Below is a small trained network, with its code and all its weights. Each question gives an input and a class and asks what happens when units are switched off, that is, made to give their printed mean instead of their output.

import numpy as np


def w(rows, s, z=0):
    codes = np.array(rows[::2]) - 128.0
    scale = np.full(codes.shape[1], s)
    scale[-1] = z or s
    return codes * scale


def norm(h):
    return h / np.sqrt((h * h).mean(-1, keepdims=True) + 1e-5)


def f(y):
    return y / 2 * (1 + np.tanh(0.7978845608 * (y + 0.044715 * y**3)))


def log_softmax(a):
    a = a - a.max(-1, keepdims=True)
    return a - np.log(np.exp(a).sum(-1, keepdims=True))


def net(x, mask):
    res = np.array(x, float).reshape(1, 2) / 4 @ E
    u = 0
    for l in range(3):
        y = f(norm(res) @ A[l][:, :-1].T + A[l][:, -1])
        res = res + np.where(mask[u : u + 8], y, B[l][:, -1]) @ B[l][:, :-1]
        u += 8
    return log_softmax(norm(res)[-1] @ U[:, :-1].T + U[:, -1])


A, B = {}, {}
E = w([
[141,201,171,147,253,140,220],'x0',
[144,111,69,70,99,38,166],'x1',
],0.011)
A[0] = w([
[155,112,153,128,144,151,124,231],'0.n1',
[139,104,144,90,101,40,141,221],'0.n2',
[144,122,122,141,96,182,78,130],'0.n3',
[150,154,129,152,160,109,139,57],'0.n4',
[125,127,94,156,150,167,123,73],'0.n5',
[126,131,178,158,147,228,100,9],'0.n6',
[104,130,162,111,150,144,117,132],'0.n7',
[126,96,113,115,6,107,98,199],'0.n8',
],0.016,0.0014)
B[0] = w([
[147,88,151,119,124,215,135,149],'0.n1',
[119,173,59,126,149,126,116,204],'0.n2',
[83,100,134,52,158,131,157,188],'0.n3',
[77,92,135,82,113,158,130,165],'0.n4',
[121,105,168,166,84,145,153,143],'0.n5',
[161,195,50,188,120,80,100,223],'0.n6',
[130,83,152,138,110,189,149,148],'0.n7',
[117,31,253,59,40,126,53,248],'0.n8',
],0.023,0.014)
A[1] = w([
[171,115,79,115,89,28,95,180],'1.n1',
[176,72,201,86,133,152,137,72],'1.n2',
[186,142,75,244,78,149,121,111],'1.n3',
[129,77,138,130,30,89,127,238],'1.n4',
[189,121,180,128,90,160,141,65],'1.n5',
[162,144,248,135,192,102,160,158],'1.n6',
[87,148,126,108,115,162,100,6],'1.n7',
[95,112,186,117,101,78,80,163],'1.n8',
],0.016,0.0025)
B[1] = w([
[43,38,210,156,69,176,147,214],'1.n1',
[48,115,99,176,83,149,165,215],'1.n2',
[241,186,241,123,160,248,123,249],'1.n3',
[100,77,76,64,161,76,104,254],'1.n4',
[111,196,128,64,149,132,158,153],'1.n5',
[51,1,179,176,100,114,115,139],'1.n6',
[176,133,183,174,192,95,178,150],'1.n7',
[147,115,124,77,167,161,49,250],'1.n8',
],0.015,0.011)
A[2] = w([
[179,46,154,164,49,66,131,216],'2.n1',
[152,196,134,170,97,155,109,111],'2.n2',
[92,130,195,128,145,89,207,152],'2.n3',
[157,40,120,138,176,108,52,30],'2.n4',
[157,178,5,97,73,29,125,4],'2.n5',
[37,35,204,241,90,184,166,89],'2.n6',
[84,73,83,181,139,159,163,184],'2.n7',
[154,145,119,104,136,170,152,71],'2.n8',
],0.016,0.0029)
B[2] = w([
[99,153,176,4,121,136,126,209],'2.n1',
[45,165,205,157,111,204,103,197],'2.n2',
[139,95,133,122,68,136,72,163],'2.n3',
[136,104,214,79,129,115,216,219],'2.n4',
[138,192,105,176,118,114,142,168],'2.n5',
[142,224,42,155,151,90,147,255],'2.n6',
[124,133,167,72,155,92,131,180],'2.n7',
[87,100,164,211,81,100,92,161],'2.n8',
],0.015,0.0094)
U = w([
[66,198,48,124,141,62,160,119],'0',
[182,6,88,201,142,76,149,3],'1',
[78,25,168,24,99,90,90,252],'2',
[157,162,182,203,133,208,117,154],'3',
],0.014,0.0039)

Each question gives the input, the list of numbers given to net, and the class t.
The units are the neurons (one row each of A and B). Each row of codes is followed by its name. A weight is (code - 128) times the scale printed after its matrix; where a second scale follows, it is the last column's (A, B and U).
mask holds one flag per neuron, layer by layer. A switched-off neuron (its flag False) gives its mean, the last column of its row in B, instead of its output. The means were averaged over made-up inputs and are rounded, as every weight is.
A unit's drop is (log p(t) with every unit on - log p(t) with that unit switched off) / (log p(t) with every unit on - log p(t) with every unit switched off).
The circuit of an input: a set's keep is (log p(t) with only the set's units on - log p(t) with every unit switched off) / (log p(t) with every unit on - log p(t) with every unit switched off). Starting from the 12 units with the biggest drops (on a tie, the unit counted first), units are removed one at a time, each time the one whose removal leaves the highest keep (on an exact tie, the one counted first), for as long as the keep stays at least 0.8.
units of the circuit, in order: the units of the circuit, biggest drop first
top k neurons: the k neurons with the biggest drops, biggest first
drop of u: that unit's drop, to one decimal
input [6,7], class 0: units of the circuit, in order => [0.n8]
input [4,1], class 0: top 4 neurons => [0.n6; 0.n8; 2.n6; 0.n2]
input [4,4], class 0: top 3 neurons => [0.n8; 1.n3; 1.n1]
input [8,4], class 0: top 2 neurons => [0.n2; 2.n6]
input [4,2], class 0: top 3 neurons => [0.n2; 0.n8; 2.n6]
input [4,6], class 0: top 3 neurons => [0.n8; 1.n3; 0.n2]
input [6,-2], class 3: top 2 neurons => [0.n8; 0.n3]
input [8,0], class 0: top 2 neurons => [2.n6; 0.n8]
input [5,8], class 0: top 3 neurons => [0.n8; 0.n2; 1.n3]
input [3,5], class 0: drop of 0.n6 => 0.2
input [2,5], class 0: drop of 0.n6 => 0.2
input [3,-4], class 3: drop of 0.n4 => 0.0
input [3,-3], class 3: drop of 0.n8 => 0.1
input [5,6], class 0: top neuron => [0.n8]
